Here is a tiny trained network, its code and every weight. The questions are about switching its units off for an input and a class, where a switched-off unit gives its printed mean instead of its output.

import numpy as np


def w(rows, s, z=0):
    codes = np.array(rows[::2]) - 128.0
    scale = np.full(codes.shape[1], s)
    scale[-1] = z or s
    return codes * scale


def f(y):
    return y / 2 * (1 + np.tanh(0.7978845608 * (y + 0.044715 * y**3)))


def log_softmax(a):
    a = a - a.max(-1, keepdims=True)
    return a - np.log(np.exp(a).sum(-1, keepdims=True))


def net(x, mask):
    res = np.array(x, float).reshape(1, 6) / 4 @ E
    y = f(res @ A[0][:, :-1].T + A[0][:, -1])
    res = res + np.where(mask, y, B[0][:, -1]) @ B[0][:, :-1]
    return log_softmax(res[-1] @ U[:, :-1].T + U[:, -1])


A, B = {}, {}
E = w([
[126,129,127,126],'x0',
[115,249,179,76],'x1',
[207,169,154,253],'x2',
[47,172,43,181],'x3',
[128,126,126,127],'x4',
[225,156,31,76],'x5',
],0.0066)
A[0] = w([
[126,185,138,102,115],'n0',
[140,29,69,193,106],'n1',
[135,107,116,135,40],'n2',
[130,198,151,104,90],'n3',
[59,188,64,156,127],'n4',
[145,181,124,229,121],'n5',
[152,244,178,165,123],'n6',
[128,188,132,107,111],'n7',
[105,160,148,91,124],'n8',
[193,147,49,108,98],'n9',
[167,113,188,102,135],'n10',
[92,115,172,172,113],'n11',
[57,129,183,151,140],'n12',
[94,160,82,165,109],'n13',
[137,60,100,150,116],'n14',
[86,101,182,157,78],'n15',
[139,80,105,146,92],'n16',
[118,160,132,128,9],'n17',
[74,125,197,206,99],'n18',
[75,167,76,157,114],'n19',
[125,68,101,170,132],'n20',
[128,99,131,135,34],'n21',
[95,151,83,153,82],'n22',
[96,150,92,149,74],'n23',
[175,142,150,203,115],'n24',
[115,199,160,126,113],'n25',
[184,98,198,69,131],'n26',
[212,175,94,180,90],'n27',
[169,67,118,248,107],'n28',
[92,112,168,156,96],'n29',
[162,131,150,99,70],'n30',
[168,168,88,99,105],'n31',
[194,152,128,218,77],'n32',
[128,223,158,105,85],'n33',
[189,93,186,82,82],'n34',
[97,113,95,33,115],'n35',
[95,156,89,157,111],'n36',
[189,148,54,104,96],'n37',
[81,86,94,49,88],'n38',
[144,55,105,153,81],'n39',
[124,104,203,147,107],'n40',
[65,124,80,100,96],'n41',
[163,116,76,125,105],'n42',
[155,81,102,138,86],'n43',
[126,203,149,94,103],'n44',
],0.012,0.011)
B[0] = w([
[75,84,155,129,161],'n0',
[30,116,229,144,238],'n1',
[98,175,169,148,103],'n2',
[72,118,192,196,155],'n3',
[211,86,163,180,229],'n4',
[164,109,59,127,236],'n5',
[18,70,96,137,238],'n6',
[80,116,163,133,157],'n7',
[77,89,86,139,165],'n8',
[139,214,212,85,212],'n9',
[182,92,114,184,186],'n10',
[126,200,140,63,169],'n11',
[172,193,128,65,220],'n12',
[221,92,199,192,167],'n13',
[45,131,183,158,176],'n14',
[150,221,199,75,151],'n15',
[67,146,169,156,138],'n16',
[153,121,177,176,108],'n17',
[144,216,143,63,207],'n18',
[203,87,182,211,187],'n19',
[73,123,148,126,194],'n20',
[120,167,181,144,105],'n21',
[214,105,175,194,137],'n22',
[197,134,155,174,125],'n23',
[152,83,51,115,211],'n24',
[46,101,116,131,172],'n25',
[205,94,144,201,220],'n26',
[141,186,61,40,215],'n27',
[55,113,72,143,254],'n28',
[148,186,157,79,146],'n29',
[158,135,170,166,118],'n30',
[114,185,208,56,173],'n31',
[120,102,18,100,212],'n32',
[48,111,180,160,177],'n33',
[196,100,164,199,170],'n34',
[102,140,50,75,224],'n35',
[193,110,140,154,157],'n36',
[130,208,199,97,204],'n37',
[117,91,1,114,200],'n38',
[56,112,172,161,156],'n39',
[180,144,131,98,165],'n40',
[191,105,69,156,175],'n41',
[96,186,212,95,160],'n42',
[113,144,155,167,139],'n43',
[51,98,194,171,175],'n44',
],0.0095,0.0058)
U = w([
[2,95,151,140,57],'0',
[97,118,43,90,236],'1',
[133,241,160,55,3],'2',
[198,97,147,204,29],'3',
[88,110,95,103,243],'4',
],0.0096,0.0071)

Each question gives the input, the list of numbers given to net, and the class t.
The units are the neurons (one row each of A and B). Each row of codes is followed by its name. A weight is (code - 128) times the scale printed after its matrix; where a second scale follows, it is the last column's (A, B and U).
mask holds one flag per neuron, in row order. A switched-off neuron (its flag False) gives its mean, the last column of its row in B, instead of its output. The means were averaged over made-up inputs and are rounded, as every weight is.
A unit's drop is (log p(t) with every unit on - log p(t) with that unit switched off) / (log p(t) with every unit on - log p(t) with every unit switched off).
The circuit of an input: a set's keep is (log p(t) with only the set's units on - log p(t) with every unit switched off) / (log p(t) with every unit on - log p(t) with every unit switched off). Starting from the 12 units with the biggest drops (on a tie, the unit counted first), units are removed one at a time, each time the one whose removal leaves the highest keep (on an exact tie, the one counted first), for as long as the keep stays at least 0.8.
units of the circuit, in order: the units of the circuit, biggest drop first
most important unit: the unit with the biggest drop
k most important neurons: the k neurons with the biggest drops, biggest first
drop of u: that unit's drop, to one decimal
input [4,-3,-5,2,5,7], class 2: units of the circuit, in order : [n9; n37]
input [-4,-3,-3,1,1,-4], class 2: units of the circuit, in order : [n6; n28; n12]
input [5,1,-5,-7,-2,-1], class 3: units of the circuit, in order : [n26; n34]
input [-2,7,5,-8,-5,-3], class 3: 2 most important neurons : [n26; n10]
input [3,4,5,-8,-6,-3], class 3: units of the circuit, in order : [n26]
input [0,-1,-7,5,-6,8], class 2: units of the circuit, in order : [n9; n37]
input [4,-6,5,-5,-7,-7], class 2: units of the circuit, in order : [n18; n15]
input [7,-7,-4,-7,-1,7], class 0: 3 most important neurons : [n1; n14; n39]
input [-4,-5,-7,-6,-2,-6], class 1: 2 most important neurons : [n38; n35]
input [-1,-6,7,6,3,8], class 2: 3 most important neurons : [n9; n37; n27]
input [-1,6,0,-1,-6,-7], class 2: 2 most important neurons : [n12; n18]
input [7,-7,-5,-8,-4,1], class 3: 2 most important neurons : [n26; n34]
input [-1,4,-5,6,6,1], class 3: 2 most important neurons : [n4; n19]
input [-2,6,2,-4,1,-4], class 0: most important unit : n6
input [2,-6,2,6,7,3], class 0: 2 most important neurons : [n1; n28]
input [0,6,-8,-2,6,-8], class 1: 2 most important neurons : [n38; n8]
input [-4,-1,5,-6,-4,-8], class 2: drop of n15 : 0.1
input [4,5,-3,3,-5,2], class 0: drop of n19 : 0.0
input [-5,-5,-1,-1,-1,-3], class 0: drop of n1 : 0.2
input [2,-4,1,8,-1,-8], class 2: most important unit : n18
